Below are the code and all the weights of a small trained network. Each question names an input and a target symbol and asks about switching units off, where a switched-off unit gives its printed mean instead of its output.

import numpy as np


def w(rows, s, z=0):
    codes = np.array(rows[::2]) - 128.0
    scale = np.full(codes.shape[1], s)
    scale[-1] = z or s
    return codes * scale


def f(y):
    return np.maximum(y, 0)


def softmax(a):
    e = np.exp(a - a.max(-1, keepdims=True))
    return e / e.sum(-1, keepdims=True)


def log_softmax(a):
    a = a - a.max(-1, keepdims=True)
    return a - np.log(np.exp(a).sum(-1, keepdims=True))


def net(x, mask):
    ids = ['αγδεζθμξτω'.index(c) for c in x.split()]
    T = len(ids)
    res = E[ids] + P[:T]
    r = res
    for j in range(2):
        rows = slice(2 * j, 2 * j + 2)
        q, k, v = (r @ M[0][rows].T for M in (Q, K, V))
        z = softmax(np.where(np.tri(T) > 0, q @ k.T / 2**0.5, -1e9)) @ v
        o = O[0][rows]
        res = res + np.where(mask[j], z, o[:, -1]) @ o[:, :-1]
    y = f(res @ A[0][:, :-1].T + A[0][:, -1])
    res = res + np.where(mask[2:14], y, B[0][:, -1]) @ B[0][:, :-1]
    return log_softmax(res[-1] @ U[:, :-1].T + U[:, -1])


Q, K, V, O, A, B = {}, {}, {}, {}, {}, {}
E = w([
[77,113,114,130,191],'α',
[62,152,138,127,125],'γ',
[190,182,250,136,130],'δ',
[164,112,148,136,88],'ε',
[122,93,158,117,204],'ζ',
[139,38,132,148,70],'θ',
[100,146,141,174,118],'μ',
[176,118,125,107,117],'ξ',
[73,139,131,82,116],'τ',
[136,96,129,188,153],'ω',
],0.02)
P = w([
[137,167,91,130,107],'0',
[24,108,200,136,167],'1',
[146,181,2,89,137],'2',
[112,155,162,178,139],'3',
[120,109,143,89,169],'4',
[142,147,50,115,119],'5',
[120,131,131,144,141],'6',
[175,189,53,190,117],'7',
[140,100,167,124,172],'8',
[114,58,157,54,141],'9',
[103,70,100,81,154],'10',
[162,167,81,182,121],'11',
],0.0066)
Q[0] = w([
[59,108,132,93,147],'head 1',
[61,250,49,30,163],'head 1',
[177,104,2,22,139],'head 2',
[102,198,179,183,93],'head 2',
],0.008)
K[0] = w([
[163,89,123,102,64],'head 1',
[28,85,88,123,106],'head 1',
[89,82,254,86,127],'head 2',
[59,170,67,118,104],'head 2',
],0.0085)
V[0] = w([
[66,166,228,254,163],'head 1',
[20,127,27,74,203],'head 1',
[151,167,131,20,96],'head 2',
[185,85,239,19,232],'head 2',
],0.0083)
O[0] = w([
[44,95,123,142,65,215],'head 1',
[86,117,196,121,189,107],'head 1',
[144,187,138,109,158,97],'head 2',
[187,161,159,245,113,254],'head 2',
],0.011,0.0051)
A[0] = w([
[130,112,61,145,137,1],'neuron 1',
[124,148,161,81,215,81],'neuron 2',
[146,114,193,130,155,48],'neuron 3',
[137,108,159,207,93,136],'neuron 4',
[152,141,163,167,102,108],'neuron 5',
[143,67,86,149,117,8],'neuron 6',
[236,122,114,165,168,224],'neuron 7',
[46,158,168,140,162,151],'neuron 8',
[107,178,125,121,166,118],'neuron 9',
[131,75,137,8,153,146],'neuron 10',
[124,170,207,89,100,88],'neuron 11',
[68,189,88,112,158,164],'neuron 12',
],0.013,0.0031)
B[0] = w([
[148,211,104,208,182,136],'neuron 1',
[216,130,61,126,80,162],'neuron 2',
[53,143,83,91,112,168],'neuron 3',
[115,162,139,124,187,249],'neuron 4',
[65,144,102,59,111,195],'neuron 5',
[178,195,121,192,175,153],'neuron 6',
[116,112,209,125,70,241],'neuron 7',
[214,73,132,87,153,211],'neuron 8',
[172,195,165,36,167,145],'neuron 9',
[86,142,54,186,105,146],'neuron 10',
[78,218,95,91,166,153],'neuron 11',
[147,2,197,85,119,159],'neuron 12',
],0.0082,0.011)
U = w([
[154,97,134,108,220,48],'α',
[100,80,136,53,125,2],'γ',
[2,236,79,55,131,79],'δ',
[171,109,83,104,59,119],'ε',
[7,130,234,127,208,180],'ζ',
[160,88,44,148,84,107],'θ',
[36,36,55,127,78,232],'μ',
[232,128,182,89,77,136],'ξ',
[150,169,106,33,180,165],'τ',
[74,96,49,161,159,121],'ω',
],0.0065,0.0045)

Each question gives the input, a string of symbols that net reads in full, and the target symbol t.
The units are the heads (2 rows each of Q, K, V and O) and the neurons (one row each of A and B). Each row of codes is followed by its name. A weight is (code - 128) times the scale printed after its matrix; where a second scale follows, it is the last column's (O, A, B and U).
mask holds one flag per unit, heads first, then neurons. A switched-off unit (its flag False) gives its mean, the last column of its rows in O or B, instead of its output. The means were averaged over made-up inputs and are rounded, as every weight is.
A unit's drop is (log p(t) with every unit on - log p(t) with that unit switched off) / (log p(t) with every unit on - log p(t) with every unit switched off).
The circuit of an input: a set's keep is (log p(t) with only the set's units on - log p(t) with every unit switched off) / (log p(t) with every unit on - log p(t) with every unit switched off). Starting from the 12 units with the biggest drops (on a tie, the unit counted first), units are removed one at a time, each time the one whose removal leaves the highest keep (on an exact tie, the one counted first), for as long as the keep stays at least 0.8.
units of the circuit, in order: the units of the circuit, biggest drop first
unit that matters most: the unit with the biggest drop
top k neurons: the k neurons with the biggest drops, biggest first
which heads matter: for each layer, one digit per head in row order, 1 if its drop is at least 0.15 and else 0, layers parted by /
drop of u: that unit's drop, to one decimal
input δ α τ, target τ: which heads matter => 10
input μ μ μ ξ μ ζ θ μ ε μ τ, target μ: units of the circuit, in order => (head 2; neuron 10; neuron 4)
input τ ζ ζ θ, target ζ: units of the circuit, in order => (head 1; neuron 4)
input α θ ω ζ μ γ ζ ζ ξ, target ζ: units of the circuit, in order => (head 1; neuron 8; neuron 2)
input γ μ τ, target μ: top 3 neurons => (neuron 10; neuron 12; neuron 4)
input α ζ ω, target ζ: units of the circuit, in order => (head 1; neuron 2)
input ζ δ τ α, target α: units of the circuit, in order => (neuron 8; head 1; neuron 7)
input ζ τ α μ α ζ ζ ζ θ, target ζ: unit that matters most => neuron 4
input μ δ τ μ μ, target μ: units of the circuit, in order => (head 2; head 1; neuron 4)
input μ α μ ζ, target μ: which heads matter => 01
input μ μ μ γ, target μ: units of the circuit, in order => (head 2; neuron 10; neuron 12)
input α α ξ ζ, target ξ: which heads matter => 10
input ζ ζ α, target ζ: which heads matter => 01
input α τ τ ζ, target τ: which heads matter => 10
input ξ ξ ξ, target ξ: which heads matter => 10
input ζ ξ ξ ζ, target ξ: which heads matter => 10
input ξ ζ ζ, target ζ: top neuron => (neuron 7)
input τ δ μ ζ ω ζ ω, target ω: drop of neuron 6 => 0.3
input α ζ τ τ, target τ: drop of neuron 11 => 0.3
input δ μ α, target α: drop of neuron 8 => 0.4
